(73) [-15.6 -29.1 -15.9 -25.3 -10.9 -26.9  45.4 -26.6 -16.0  18.8  -0.6 -23.5
  10.8 -30.3  11.2 -19.3 -44.6 -31.9 -20.2  23.2 -20.4  24.1 -21.9   2.6
  -6.5]
(73) [-19.8   4.0  -2.3 -15.7  22.8 -11.2  -5.2   0.6 -48.9   2.0 -12.9 -36.6
 -14.3 -11.5   5.9 -23.9 -20.7   7.2  -8.3 -23.5  22.3  10.7   5.6  36.8
   2.0]
[-21.9  17.2  -5.8 -16.3  15.1  20.7  25.5   9.5  -5.3  11.2   0.5   6.4
  -3.9  -1.9  -4.4  18.5 -13.9  -9.6 -14.7 -15.6  -2.4  21.5  22.1  -7.9
   4.8] : (73)
(67) [ 15.2  20.6   7.1 -18.2  24.7 -16.9 -50.0  -6.3   8.5  11.2  18.7  12.3
  -5.8  10.1  19.3 -13.9 -11.4  47.3   1.3  11.9  12.5  30.6  23.9 -15.7
  -7.1]
(77) [ -5.4   5.5   4.0  43.0 -16.1  16.8   1.5  42.2  24.8  24.0  23.9  15.5
 -20.1  17.6  15.5   9.9 -12.9  12.1   0.5  -0.4  14.3  -6.7 -11.5 -41.7
 -52.0]
(69) [ -7.2  -4.2   4.9  16.2  14.5  -7.6  -2.6  11.2  -4.5  -0.7  -9.2   2.8
   6.0   3.4   2.8   9.5  -1.4   5.3 -17.0  -7.5   9.9  18.0  16.3 -13.8
 -10.8]
(71) [-20.0 -28.0  16.2  -1.5   1.7 -52.2  -2.8  10.5   9.6 -20.6 -20.4 -16.7
  60.5 -14.9 -31.2  44.9   2.3 -23.2  -4.9 -24.5  13.4 -11.0 -27.0  -8.5
  -3.0]
(80) [  7.5   1.2  27.8   2.1   1.3 -11.2  25.1   0.8 -28.8 -18.1  16.1  -9.7
  10.4  -4.0  29.7  -5.0  34.0  29.5 -19.5  33.3 -19.6   4.3 -11.7 -21.3
   2.1]
(71) [  1.5   5.8 -11.8  21.7   1.9  -6.7  -5.5  43.1  24.6  -4.0 -38.0  16.5
  30.1  40.5  21.7   1.2   3.7 -30.7  34.7  -5.6 -15.0   0.6   8.2 -20.6
  12.3]
[  3.0 -19.4  -7.4 -12.3 -22.0 -21.5 -55.8 -22.2 -39.8   1.3  13.5   8.1
  22.8  17.7  27.4  -2.3  15.5  22.1  -0.9   8.5   4.6 -25.0   4.4  16.9
 -15.2] : (73)
(80) [ 19.3  16.1  -5.8  -8.7   6.8  -4.6  26.5   3.3   0.7  -8.4   6.1   4.1
  -7.7  23.4  -9.5   2.9  41.3  11.7 -46.4  14.3   4.3 -24.6  11.4 -14.9
 -19.8]
(94) [  3.8   1.6 -20.8  -9.0   1.8 -18.5  28.8  18.1  -7.2  -0.5   1.4   0.2
   5.2  -4.4 -15.7  22.4   6.0 -18.9  -4.3  -0.8  -4.2  11.0   9.2   5.8
 -10.3]
[  1.0  15.8  -5.6 -10.4   9.2 -25.3   3.9 -35.4  11.7   2.5 -21.9  -1.8
  -3.3   0.0  12.3 -24.2  -1.7  -9.8   4.8  -2.8   0.4  -4.5  13.1  29.2
  22.7] : (77)
[ 30.7  26.3  -1.0  -0.4   9.6 -10.7  13.4 -17.9  12.3  36.5  24.7   4.7
 -12.1  14.5   4.7 -13.7   1.4  45.2  11.1   9.8   4.0   6.2 -30.3  15.2
   6.7] : (71)
[ 45.3   7.3  29.1  14.9  -9.4  31.6  17.9  16.2  -7.3  -2.1 -16.7  -3.5
  -6.0 -42.7 -16.2  16.1  12.3  -9.5  -5.4  25.3 -11.6 -24.8  28.4  -4.1
 -12.7] : (77)
[  4.1 -26.4 -37.5  13.3 -12.4   3.2 -14.0  19.2  23.1  -0.6 -11.1  -6.7
   4.5  51.7 -24.7  -6.1  -7.6  -2.6   3.9   8.4 -16.8 -15.8  -0.4  -5.1
 -10.2] : (94)
(75) [-18.5 -28.4   7.8  11.4  18.3  18.2  14.2  -2.2  -5.9  -6.2   2.3  -0.7
 -22.3   2.2   7.0 -17.2   7.2  -2.3 -14.9   3.1 -21.8 -10.3 -16.7   1.1
   8.4]
(67) [-21.0   8.5  -3.8   0.1   6.2  -8.6   5.6 -13.8 -22.8 -35.9  12.8  36.1
  -4.4  25.0  -4.2 -19.6  -8.8 -31.4 -27.3   4.7  54.5  17.9  -1.2 -11.3
  11.9]
(91) [ 18.2 -14.1  32.2 -11.5   1.7  15.7  -7.3  25.0 -31.3   5.0 -12.2 -12.0
 -11.5  -7.1   5.0  12.3   8.1 -30.1  24.4 -27.8  21.2  12.4  -5.6  26.9
  -9.8]
[ 11.6  33.1  22.9 -43.1 -16.7  -1.8 -24.8  -6.5  -0.6  -4.6  -7.8   3.6
 -17.5   3.2  19.3 -51.2  19.5 -26.7  -7.1  -4.5   9.7 -15.5   1.2  -7.9
 -29.0] : (77)
[-13.3  12.4  -6.3 -39.4  -6.4  21.5 -44.8 -35.4 -18.2  62.1  21.8  -4.1
 -24.9   6.9  -4.7  -4.1 -34.5 -29.9   2.3 -12.8  35.9 -14.8  15.7  42.2
 -25.3] : (69)
[  2.2 -13.5 -30.5  42.6 -20.0  17.8 -11.2   6.6 -15.0   8.5 -29.9 -21.8
 -27.4  17.1 -26.0  16.5 -13.5   3.7  15.9  15.4   7.6 -38.4  -1.6  42.9
 -19.2] : (67)
(75) [-10.4 -10.5  17.8  22.9  -6.9  11.4 -14.6   8.1  20.0  -0.4  14.3  -3.7
  31.2 -39.8   8.5   8.1 -20.1  -3.3  10.7  -3.6  -2.6  16.7  -3.8  -4.2
 -40.8]
(77) [ 16.6   9.4   9.2  12.2   2.0   7.5 -21.4  17.6  14.7   6.6   7.8  44.8
  -6.4   4.6  35.7 -14.4   7.5 -28.7 -11.9   2.1   4.0  16.5 -13.9  -7.4
 -26.9]
(94) [-30.0 -47.1  53.3  51.0 -47.3  16.3 -46.4 -29.5  -4.2 -18.2  22.8 -38.2
  17.9 -29.5  60.8 -33.5 -49.0  53.7  -7.8  -4.1  20.8  -9.4  16.2 -31.3
  -8.3]
[  6.7   7.9  15.2  14.4  -0.5   1.2  -1.9   9.0  -7.7 -36.3 -19.3  36.0
  38.1   4.4 -23.2   4.5 -14.1   0.0   9.0  17.4  17.4 -30.3   0.5 -10.5
  -6.4] : (80)
(93) [  8.4  -6.9   2.2   4.8  20.7  23.1   0.5 -36.8 -46.3  12.6  13.3   6.5
 -46.8  12.9   1.4 -26.0  -5.9  11.5  -5.0  -7.4  -6.1 -37.1   0.2   2.1
 -20.6]
[ 15.1  -4.3 -30.7 -15.1   5.8  -8.3  13.8 -31.6 -30.4 -19.7  17.9  -6.7
  40.5   7.7  38.0 -16.3  32.3  -3.0 -17.2  -1.4 -23.3  29.8  22.5  40.1
  18.8] : (77)
[-21.3  21.2  28.1   5.9 -18.3 -16.5  16.3 -10.6 -12.8 -30.8  25.6 -37.7
   2.0  -7.3  17.0 -16.8 -17.1  18.9   3.8  22.2  13.9   4.3  26.6  10.8
   7.5] : (80)
[ 29.0  -6.3 -20.9  -2.8  42.6 -50.0 -33.3 -15.0  34.3  12.3  14.9  49.5
  22.9  -6.5   9.8   7.1 -26.1 -25.3  29.1  41.9   9.5 -47.9   9.6 -55.2
  -0.8] : (75)
(63) [ -2.5  28.9 -23.5  -0.4  -8.3 -41.0   1.8 -28.0  19.8  12.5   8.2   3.8
   4.5  21.0   8.4   3.9  -8.0  13.0   9.8   0.0   2.2 -35.2  25.3   1.3
 -33.1]
[-22.4 -10.9 -40.4  34.0 -23.8   2.5  19.3 -29.4 -40.6 -12.1 -47.8 -21.3
  -2.1 -17.5   5.6  29.5 -15.9 -11.2 -21.3   5.0  64.5 -18.0  -9.8   3.8
  -7.8] : (67)
[-15.9   8.8   6.4 -13.9  20.9  10.8  -4.7  -5.2  -6.7  -0.4  14.9   2.3
  -9.2   8.5  11.3 -24.7  15.0 -15.9   5.8  16.3   6.4  29.7   6.5   4.3
  28.4] : (63)
[-37.9   5.1   5.3 -26.4   9.2  15.9   0.1  42.3  19.7  16.6 -28.5 -17.7
  16.0  31.9   5.7   1.3   6.6  16.4   7.1   7.9  26.6 -34.0 -31.8 -32.3
 -10.8] : (77)
[-49.6 -20.3  15.3 -33.9  -9.4 -30.7  46.4  -5.6  23.3  -8.5  13.2  16.7
  30.8 -56.8 -28.4  11.8   2.2 -11.1 -22.5 -19.2 -21.0  15.9 -22.6 -37.7
  18.0] : (67)
[ 11.7   9.0 -20.7 -56.5  29.9 -34.9 -10.2  17.9  26.8 -17.1 -12.8  14.5
  16.0   0.4 -25.0   5.5 -11.0  -5.0   0.9   0.3  17.8  30.0 -11.0  -4.8
 -15.5] : (93)
[-31.0 -14.0  51.5 -42.4  -4.4 -41.1  14.1  11.5   8.2   4.9  18.3  18.2
  19.0 -16.1 -17.6 -21.3   3.8 -31.8 -16.2 -27.8 -24.4   8.5 -15.6 -48.9
  23.1] : (67)
[-11.2  -2.3  13.7   5.7  -1.2   6.6  -6.8 -13.1 -24.3   1.1  -0.4  27.9
   8.3 -33.6  10.9   6.9  -7.1 -16.2  -0.2 -15.5   7.4   3.1  -9.1  10.0
   7.6] : (94)
[ -6.7  16.3   5.7 -17.5  17.5  -1.8  28.0 -18.6   1.5 -15.9  -1.3  40.9
 -29.1   7.9  12.2  13.4   0.2 -31.5  12.1  20.4 -18.1   4.3  -3.1 -35.4
   4.9] : (63)
[  9.6   2.1  16.0  11.7   3.2   9.4 -15.0  40.4   2.0  29.9  -7.2  12.6
 -15.3 -21.5  -6.3   7.1 -22.8 -27.5  24.8  -0.6  -4.6 -15.4 -13.9 -16.7
 -10.6] : (77)
[ 29.4   2.5 -58.1 -25.1  -4.7  24.2 -42.5   9.5  75.3  21.5 -14.6  13.6
 -32.5  23.3 -20.3 -20.2  11.5 -12.9  23.9  -4.5  -1.8 -37.8 -13.2  10.5
   6.6] : (94)
[-29.7  12.1  21.4  54.5  19.1 -31.7 -25.5 -14.9  13.5  15.0   6.9  -0.5
 -25.4  11.9 -16.7  -5.7 -16.7   0.0   6.6 -28.8   1.4   6.6  -5.6 -11.4
   6.3] : (77)
[  2.8  12.0  -4.3  16.2  22.7  22.9   8.9   1.2   2.7 -15.2 -12.2  -3.2
 -19.2  -4.7 -20.8  34.9 -31.1  -0.6   9.3 -21.9  -0.2  -3.6  17.6  -1.7
  -4.4] : (73)
[ 19.4  46.5   1.4  13.6 -33.8 -18.8  15.2 -40.8  39.1   2.6 -12.1  -9.5
  10.9  -6.1  30.5   9.3 -14.5  46.6  30.6  -0.9 -20.2 -46.5  12.1   2.8
 -45.0] : (63)
[-20.3   7.8 -12.6  24.5 -12.2   0.9   7.0 -10.9 -30.1  -9.0   5.7  -1.2
 -11.8 -20.4   7.0   1.9  -3.6 -26.8   4.5 -14.6  45.3  15.3  10.9  -2.4
   7.0] : (67)
[ -3.9 -11.8  14.2 -12.5  11.3 -23.3   0.4  47.2   5.1  34.0  13.3 -21.8
   5.2 -17.0  -0.7   2.7  10.4 -35.4  17.9   0.7 -11.9   4.9  -8.3  -2.1
   6.7] : (91)
[-52.6  -0.9  13.4  17.0 -21.0  21.6  12.8  19.4 -47.0 -18.1  -5.5   7.8
   7.1   3.0  38.3   7.6   4.4  13.7  28.8 -10.0 -16.8 -30.6  -0.9 -27.4
   5.9] : (93)
(91) [ 39.3  24.2 -28.0 -11.4  18.4 -24.5 -37.8 -12.8  22.7  -2.6 -13.9  11.3
  13.5  20.6  -8.1  16.3  -4.4  -8.0 -24.2  39.1 -29.7  54.5 -12.0  11.3
  17.6]
[-64.1 -38.5  32.8 -22.2 -39.6  45.0  50.0  -8.9  -9.9 -36.1  14.9  -2.8
 -12.4  -1.7   5.1   6.9  17.1  30.6  -6.6 -19.5  29.3 -49.9  20.9  13.9
 -32.2] : (91)
[ -8.1 -18.6  65.3 -45.2 -37.7   1.6  42.1 -15.2  -5.3   0.5 -47.9 -24.3
   2.3  -1.6 -11.8 -55.9  21.7   3.7 -25.5 -33.9 -43.0  -0.7 -30.8  37.3
  61.9] : (63)
[-33.0  -2.8  17.2  30.2  -2.5  -4.4 -37.4 -23.2 -15.3  34.1 -27.5   6.6
  38.5  16.3  -9.1  13.0 -32.4   1.6  45.7  10.2  -5.9  24.5 -10.0 -21.9
  12.0] : (80)
[ 40.0 -13.0   7.8  35.5 -12.8  25.2  43.1   7.2 -27.2 -56.0  17.8 -66.1
 -16.3   4.1 -16.6  26.2  -0.4  25.9  20.4 -18.0  54.3 -16.8 -21.6  53.3
 -61.5] : (75)
[ 19.6   7.0  -1.3   4.4   8.9  42.2  -1.8   3.3   5.6   9.5 -40.1   5.6
  -8.8  54.3  31.3 -35.2   0.2  -2.4  30.4   8.9 -32.6  -9.8  60.3 -24.0
  18.8] : (71)
[ 30.4 -50.2   9.4 -25.6  -2.9 -73.1 -19.6 -42.1 -51.6  11.2  -1.3  -4.5
   7.5  14.4  -2.7 -12.8 -41.7  12.5  -7.4  -4.2  16.3 -46.7 -32.0  26.1
 -20.5] : (73)

[50] [-19.3  -3.6 -37.4   1.8   7.4  -0.2  21.1   0.2 -21.4  30.2  17.9   8.4
  22.1 -11.5  -6.8  31.0  28.4   9.5  25.3   5.9  -6.9 -17.8  18.3 -11.7
  10.8]
[56] [-15.9   0.0   1.9  -1.5  -1.1  25.4  -5.1 -20.7   2.6  -9.2   4.6  31.6
  11.3   9.1  -1.3  34.7  16.9  17.5  10.1  -8.7   2.0   0.3   7.3  -7.9
  -1.0]
[63] [ 37.4  -5.3 -44.4  16.0   3.8  -3.2  16.2  -6.8  -6.7  12.3  16.5   9.7
  19.3 -15.0  -8.8 -27.4  14.6  20.4  13.0 -31.0 -34.6  12.7  10.0  -1.8
  39.5]
[71] [-10.0  30.1 -45.1  -2.9   8.3  -8.1  12.7  11.1  16.5  -3.5 -15.7   4.0
  -1.4 -13.4   7.4 -24.8  -2.6 -23.5  20.8 -17.1   3.8 -25.5 -22.3  13.4
  -4.4]
[71] [-13.1 -19.2  18.2  18.0 -14.9 -27.0  -1.7   1.5 -16.2  38.5   6.7  10.3
   9.2 -12.7 -25.3   2.6 -24.5 -17.0 -39.7  48.3   9.0   3.6  17.0   7.8
  42.1]
[-20.9  11.9  16.8   2.4  22.2  20.3  30.8  39.1  23.1   5.9 -12.8   7.5
 -16.1 -12.0 -14.3  20.4  13.9  -9.1 -17.6  -9.9  -3.5  15.6   7.7   5.6
 -33.5] : [63]
[73] [ 17.9 -24.5   1.5  37.2  17.9 -17.2   1.7  31.6  10.6 -20.7   7.8  48.3
  21.7  21.8  12.4 -10.1   2.8  24.2   1.2   0.3  16.5  -3.7   3.2  -0.9
   1.5]
[67] [ 28.3  -0.3  19.8 -30.5   5.6   6.6 -13.8   9.3   5.7  -1.5  22.4 -18.0
   3.9  22.3 -14.5 -14.9   2.0  10.1  -3.4   6.4  10.1  25.3   4.0  28.8
 -35.8]
[73] [ -0.4  -5.7  -2.7   8.8  23.0   7.7  14.8  -6.9  22.8  -2.1  -7.5  36.4
  20.9  11.7  19.1 -14.6 -14.5  17.1   3.0 -10.5  -5.0   1.0   9.7  -4.0
  -0.5]
[-14.2  19.8  10.7  29.1 -29.4  -5.2   1.2   7.3  39.3 -14.2 -20.0  42.8
   4.2  34.1  24.7  24.9   6.9   2.7 -45.9   7.1   3.6 -13.1  13.3 -46.7
  14.8] : [56]
[59] [ 29.0   5.8 -14.5 -37.0  30.0  -3.3   8.2 -19.2  23.0  24.2  47.7  -1.0
  29.4  51.4   1.1 -29.8   2.6  -1.2  44.9  39.2 -61.9 -16.3 -21.2 -25.4
 -14.3]
[ -8.9  15.7 -17.0  -2.7  -5.1  14.0   2.8  12.0  -5.1  -9.2   8.1   7.3
   7.4   6.6   1.5  25.5  -7.0  17.6   6.9  -8.1  -0.1  -5.2  21.3 -10.1
 -13.7] : [56]
[67] [ 16.9  12.0   8.0   0.9  -9.1 -16.4   4.3  -6.5  14.3 -22.6 -30.6  24.7
   0.7   8.6  -5.9  -5.8  12.0   9.7  -1.1 -19.8 -19.4  24.8   4.7 -33.3
  -6.9]
[59] [-27.3  -6.2   0.7  37.4 -15.1  -8.0   7.0  15.7 -17.8 -21.3 -10.1 -10.8
 -42.0 -45.5   1.0  21.9  16.0   1.6 -28.1 -18.4  27.6   9.3  22.4  13.6
  -1.6]
[  6.7 -16.0  -4.0  13.1   6.1 -15.6  14.1  11.2   2.1   3.0   7.3  23.8
  -0.2  -2.2   6.4  -8.3  -8.7  14.9   7.5  -7.6   3.7   4.1  -8.1  -5.7
   0.8] : [73]
[ -8.4  32.5   6.2  -7.9  68.8  34.1 -10.3  26.5   0.4 -25.6 -13.3  -3.6
 -15.4   3.9 -20.3   1.1  11.9 -19.6  -7.5  20.7  -2.4 -20.3   0.7  -3.5
   5.9] : [63]
[51] [-19.5  -9.3  11.6 -13.3   3.0  11.9 -16.7 -24.1 -16.1  57.2 -21.5   4.1
 -18.4 -10.3  -3.1   1.2  19.1   3.4   7.4  24.3 -32.6   9.4 -32.2   4.3
  -2.2]
[  9.1 -19.4  29.7 -31.3 -13.9   8.5 -20.0  -6.4 -20.8  60.6 -29.4 -24.4
   4.2  -3.1  -9.4 -27.7  -2.0 -28.5   4.0  20.8  -8.5 -32.0 -18.7  22.2
  10.9] : [51]
[ 15.3   1.1 -18.8 -14.7   4.8 -10.4 -17.9  -7.4   4.9  22.5   7.3   5.6
  49.2  52.8  18.4  -5.5 -13.0   3.6  13.6  19.7  -7.7  -0.5 -17.8  -9.2
  12.9] : [59]
